Below is a small trained network, with its code and all its weights. Each question gives an input and a class and asks what happens when units are switched off, that is, made to give their printed mean instead of their output.

import numpy as np


def w(rows, s, z=0):
    codes = np.array(rows[::2]) - 128.0
    scale = np.full(codes.shape[1], s)
    scale[-1] = z or s
    return codes * scale


def norm(h):
    return h / np.sqrt((h * h).mean(-1, keepdims=True) + 1e-5)


def f(y):
    return y / 2 * (1 + np.tanh(0.7978845608 * (y + 0.044715 * y**3)))


def log_softmax(a):
    a = a - a.max(-1, keepdims=True)
    return a - np.log(np.exp(a).sum(-1, keepdims=True))


def net(x, mask):
    res = np.array(x, float).reshape(1, 7) / 4 @ E
    u = 0
    for l in range(2):
        y = f(norm(res) @ A[l][:, :-1].T + A[l][:, -1])
        res = res + np.where(mask[u : u + 5], y, B[l][:, -1]) @ B[l][:, :-1]
        u += 5
    return log_softmax(norm(res)[-1] @ U[:, :-1].T + U[:, -1])


A, B = {}, {}
E = w([
[125,128,121,129,128,131],'x0',
[224,98,91,115,163,206],'x1',
[126,128,121,124,131,125],'x2',
[133,128,143,134,125,130],'x3',
[164,97,91,207,136,74],'x4',
[105,254,143,176,186,92],'x5',
[125,129,128,135,126,133],'x6',
],0.0093)
A[0] = w([
[131,253,133,121,188,171,106],'L0N1',
[179,17,93,225,122,42,62],'L0N2',
[210,114,86,203,154,66,103],'L0N3',
[213,231,89,154,195,169,3],'L0N4',
[247,153,80,129,221,229,216],'L0N5',
],0.011,0.0049)
B[0] = w([
[122,186,109,77,109,56,204],'L0N1',
[130,166,120,84,30,28,206],'L0N2',
[88,3,136,227,221,97,188],'L0N3',
[120,60,229,111,207,55,176],'L0N4',
[235,133,119,94,144,135,254],'L0N5',
],0.016,0.0095)
A[1] = w([
[40,51,188,60,102,192,138],'L1N1',
[221,107,4,227,89,138,3],'L1N2',
[221,128,93,148,126,226,89],'L1N3',
[152,132,131,249,234,50,91],'L1N4',
[154,180,81,87,72,130,136],'L1N5',
],0.015,0.0056)
B[1] = w([
[152,106,136,156,169,131,227],'L1N1',
[250,142,103,163,115,149,171],'L1N2',
[25,140,118,87,71,171,201],'L1N3',
[107,145,112,166,112,218,255],'L1N4',
[109,94,135,150,160,151,208],'L1N5',
],0.025,0.0078)
U = w([
[143,41,183,184,224,137,254],'0',
[76,85,117,150,46,23,97],'1',
[29,210,151,74,151,73,151],'2',
[71,201,99,226,112,176,130],'3',
[113,116,120,21,102,246,44],'4',
[252,85,80,135,63,147,59],'5',
[213,191,160,34,203,101,120],'6',
],0.017,0.0025)

Each question gives the input, the list of numbers given to net, and the class t.
The units are the neurons (one row each of A and B). Each row of codes is followed by its name. A weight is (code - 128) times the scale printed after its matrix; where a second scale follows, it is the last column's (A, B and U).
mask holds one flag per neuron, layer by layer. A switched-off neuron (its flag False) gives its mean, the last column of its row in B, instead of its output. The means were averaged over made-up inputs and are rounded, as every weight is.
A unit's drop is (log p(t) with every unit on - log p(t) with that unit switched off) / (log p(t) with every unit on - log p(t) with every unit switched off).
The circuit of an input: a set's keep is (log p(t) with only the set's units on - log p(t) with every unit switched off) / (log p(t) with every unit on - log p(t) with every unit switched off). Starting from all 10 units, units are removed one at a time, each time the one whose removal leaves the highest keep (on an exact tie, the one counted first), for as long as the keep stays at least 0.8.
circuit, biggest first: the units of the circuit, biggest drop first
unit that matters most: the unit with the biggest drop
top k neurons: the k neurons with the biggest drops, biggest first
k most important neurons of layer l: the k neurons of layer l with the biggest drops, biggest first
input [-7,8,-4,-8,-1,-2,0], class 4: circuit, biggest first : L1N3
input [6,-4,5,-6,0,3,-6], class 2: top 4 neurons : L0N3, L1N4, L0N5, L1N1
input [-8,-4,-2,-1,5,-8,6], class 1: 2 most important neurons of layer 0 : L0N2, L0N5
input [6,-1,-1,2,-2,-6,-3], class 0: circuit, biggest first : L0N5, L1N1
input [1,-2,-7,-8,5,1,-6], class 3: 3 most important neurons of layer 0 : L0N3, L0N1, L0N5
input [1,-2,5,2,-1,-6,5], class 0: circuit, biggest first : L0N5, L1N1
input [7,1,8,-4,0,-3,1], class 4: top 2 neurons : L0N3, L1N3
input [3,0,-7,6,1,4,-6], class 3: top 3 neurons : L1N4, L0N2, L1N1
input [-5,6,2,3,0,-2,5], class 4: 3 most important neurons of layer 0 : L0N2, L0N1, L0N3
input [-7,0,5,2,-3,8,-8], class 2: top 4 neurons : L0N1, L0N5, L1N2, L1N1
input [1,8,-6,-2,0,5,6], class 6: 2 most important neurons of layer 1 : L1N5, L1N1
input [-1,-1,-1,7,-5,1,4], class 2: top 2 neurons : L0N1, L0N5
input [2,4,0,5,-1,1,3], class 6: circuit, biggest first : L0N5, L0N4
input [-4,-3,5,-5,-6,0,1], class 0: unit that matters most : L0N2
input [-1,0,1,5,-3,-3,-4], class 0: top 3 neurons : L0N5, L1N1, L1N4
input [3,-6,2,6,3,1,-6], class 3: top 2 neurons : L0N1, L1N4
input [-3,-3,4,-7,-2,2,3], class 2: top 3 neurons : L1N4, L0N5, L0N3
input [-7,0,-2,7,8,0,4], class 1: top 2 neurons : L0N2, L0N5
input [7,-8,3,0,6,1,-4], class 3: top 2 neurons : L1N4, L0N1
input [3,0,-1,-4,-4,1,-3], class 2: circuit, biggest first : L0N1
input [0,6,-2,-1,-6,2,-5], class 6: top 2 neurons : L0N4, L0N1
input [6,5,5,-2,0,-2,5], class 4: top 2 neurons : L1N3, L0N2
input [7,0,7,8,-3,2,-4], class 2: 2 most important neurons of layer 1 : L1N2, L1N1
input [-6,0,-6,-5,-5,4,-8], class 2: 2 most important neurons of layer 1 : L1N2, L1N1
input [1,-1,-8,2,-8,-3,5], class 0: circuit, biggest first : L0N5, L1N1
